Here is a tiny trained network, its code and every weight. The questions are about switching its units off for an input and a target symbol, where a switched-off unit gives its printed mean instead of its output.

import numpy as np


def w(rows, s, z=0):
    codes = np.array(rows[::2]) - 128.0
    scale = np.full(codes.shape[1], s)
    scale[-1] = z or s
    return codes * scale


def f(y):
    return np.maximum(y, 0)


def softmax(a):
    e = np.exp(a - a.max(-1, keepdims=True))
    return e / e.sum(-1, keepdims=True)


def log_softmax(a):
    a = a - a.max(-1, keepdims=True)
    return a - np.log(np.exp(a).sum(-1, keepdims=True))


def net(x, mask):
    ids = ['αβδεζηλμξσφω'.index(c) for c in x.split()]
    T = len(ids)
    res = E[ids] + P[:T]
    q, k, v = (res @ M[0].T for M in (Q, K, V))
    z = softmax(np.where(np.tri(T) > 0, q @ k.T / 4**0.5, -1e9)) @ v
    res = res + np.where(mask[0], z, O[0][:, -1]) @ O[0][:, :-1]
    y = f(res @ A[0][:, :-1].T + A[0][:, -1])
    res = res + np.where(mask[1:9], y, B[0][:, -1]) @ B[0][:, :-1]
    return log_softmax(res[-1] @ U[:, :-1].T + U[:, -1])


Q, K, V, O, A, B = {}, {}, {}, {}, {}, {}
E = w([
[123,84,132,86,141,116],'α',
[117,180,173,172,176,125],'β',
[186,99,54,162,131,125],'δ',
[131,95,120,101,143,84],'ε',
[80,136,150,90,157,104],'ζ',
[108,106,90,76,174,112],'η',
[124,150,99,96,115,92],'λ',
[136,86,71,138,174,162],'μ',
[158,205,44,76,122,112],'ξ',
[178,167,115,181,76,113],'σ',
[100,152,133,75,144,43],'φ',
[7,136,63,215,113,137],'ω',
],0.022)
P = w([
[153,82,152,54,169,44],'0',
[148,85,140,64,163,63],'1',
[137,77,140,84,170,66],'2',
[134,91,114,91,173,86],'3',
[119,85,119,110,181,86],'4',
[113,108,80,114,169,110],'5',
[113,112,69,127,172,121],'6',
[96,116,69,138,182,127],'7',
[102,120,49,150,185,137],'8',
[99,129,18,152,170,166],'9',
[97,137,21,169,187,163],'10',
[104,149,2,170,179,178],'11',
],0.0078)
Q[0] = w([
[104,107,106,103,179,155],'h1',
[99,133,4,48,227,22],'h1',
[118,130,104,117,90,99],'h1',
[96,107,118,147,68,142],'h1',
],0.022)
K[0] = w([
[125,79,145,155,129,129],'h1',
[109,137,94,254,140,178],'h1',
[147,152,102,125,130,145],'h1',
[150,125,107,106,127,141],'h1',
],0.028)
V[0] = w([
[249,103,111,155,177,154],'h1',
[172,148,183,231,179,139],'h1',
[100,69,125,52,204,201],'h1',
[111,224,163,77,191,151],'h1',
],0.012)
O[0] = w([
[175,91,145,109,232,119,4],'h1',
[54,126,168,139,250,145,160],'h1',
[134,81,106,64,129,224,125],'h1',
[94,191,97,51,123,140,132],'h1',
],0.014,0.0038)
A[0] = w([
[157,195,109,150,100,183,31],'n1',
[176,217,134,92,162,224,246],'n2',
[173,104,126,55,110,137,87],'n3',
[222,140,251,124,34,248,231],'n4',
[163,140,144,63,201,173,145],'n5',
[164,187,82,191,164,203,252],'n6',
[160,221,190,169,139,122,223],'n7',
[47,208,141,80,108,173,130],'n8',
],0.011,0.0022)
B[0] = w([
[147,139,156,93,213,118,186],'n1',
[68,73,131,187,203,130,220],'n2',
[193,125,105,136,151,204,190],'n3',
[6,101,115,215,134,27,149],'n4',
[88,223,136,172,19,124,249],'n5',
[143,134,185,67,80,90,190],'n6',
[127,131,41,62,92,131,181],'n7',
[163,71,199,82,172,122,250],'n8',
],0.011,0.017)
U = w([
[44,60,129,161,88,108,211],'α',
[126,98,190,155,157,151,42],'β',
[51,135,176,117,166,144,209],'δ',
[108,176,171,177,128,235,201],'ε',
[69,107,58,183,216,82,57],'ζ',
[146,127,129,121,219,172,104],'η',
[83,107,131,102,95,134,175],'λ',
[126,116,194,39,73,156,100],'μ',
[37,79,66,115,155,177,4],'ξ',
[192,184,246,246,183,118,89],'σ',
[74,2,147,85,149,160,46],'φ',
[100,61,141,152,170,151,112],'ω',
],0.0058,0.0032)

Each question gives the input, a string of symbols that net reads in full, and the target symbol t.
The units are the heads (4 rows each of Q, K, V and O) and the neurons (one row each of A and B). Each row of codes is followed by its name. A weight is (code - 128) times the scale printed after its matrix; where a second scale follows, it is the last column's (O, A, B and U).
mask holds one flag per unit, heads first, then neurons. A switched-off unit (its flag False) gives its mean, the last column of its rows in O or B, instead of its output. The means were averaged over made-up inputs and are rounded, as every weight is.
A unit's drop is (log p(t) with every unit on - log p(t) with that unit switched off) / (log p(t) with every unit on - log p(t) with every unit switched off).
The circuit of an input: a set's keep is (log p(t) with only the set's units on - log p(t) with every unit switched off) / (log p(t) with every unit on - log p(t) with every unit switched off). Starting from all 9 units, units are removed one at a time, each time the one whose removal leaves the highest keep (on an exact tie, the one counted first), for as long as the keep stays at least 0.8.
units of the circuit, in order: the units of the circuit, biggest drop first
most important unit: the unit with the biggest drop
k most important neurons: the k neurons with the biggest drops, biggest first
drop when u is switched off: that unit's drop, to one decimal
input ξ λ ζ, target φ: 2 most important neurons => n5, n8
input η ξ ζ φ ε ξ ξ μ ζ ζ α, target ε: units of the circuit, in order => h1, n5, n3
input η β φ δ α ξ ξ ξ ξ ξ, target σ: units of the circuit, in order => h1, n5
input ω σ ξ β, target α: units of the circuit, in order => h1, n4
input μ ξ β λ ξ ξ ξ β σ δ β, target δ: units of the circuit, in order => h1, n6
input α φ μ, target ε: units of the circuit, in order => n5, h1, n3
input ξ ξ φ ζ, target φ: units of the circuit, in order => h1, n8, n5, n4
input ξ ξ β β ξ α σ ξ ζ, target ζ: units of the circuit, in order => h1, n7
input ξ ξ α ξ β ω ζ, target α: 2 most important neurons => n3, n6
input η η ξ α, target α: most important unit => n4
input ε ξ ζ ξ β δ, target σ: units of the circuit, in order => h1, n7
input ξ α β ξ ξ ξ μ β ω ζ λ ξ, target μ: 3 most important neurons => n2, n6, n4
input ε ζ μ ξ ζ, target ε: units of the circuit, in order => h1, n5, n3, n8
input ξ β β β μ δ ζ, target σ: units of the circuit, in order => h1, n5
input ξ ξ λ ξ ξ, target η: most important neuron => n5
input φ ξ ξ φ δ μ ζ ξ β λ, target δ: units of the circuit, in order => h1, n5
input ξ ω ζ ξ ζ ξ ξ η, target α: 2 most important neurons => n3, n8
input σ β ε ξ ξ μ σ, target ζ: 2 most important neurons => n4, n5
input η μ ξ ξ ξ, target ε: 3 most important neurons => n5, n3, n8
input β ω ζ ζ ξ α ξ σ η β ε β, target μ: most important neuron => n2
input σ ε ζ ξ ω ξ μ, target α: drop when n2 is switched off => -0.1
input ξ φ β σ β, target δ: drop when n8 is switched off => 0.1
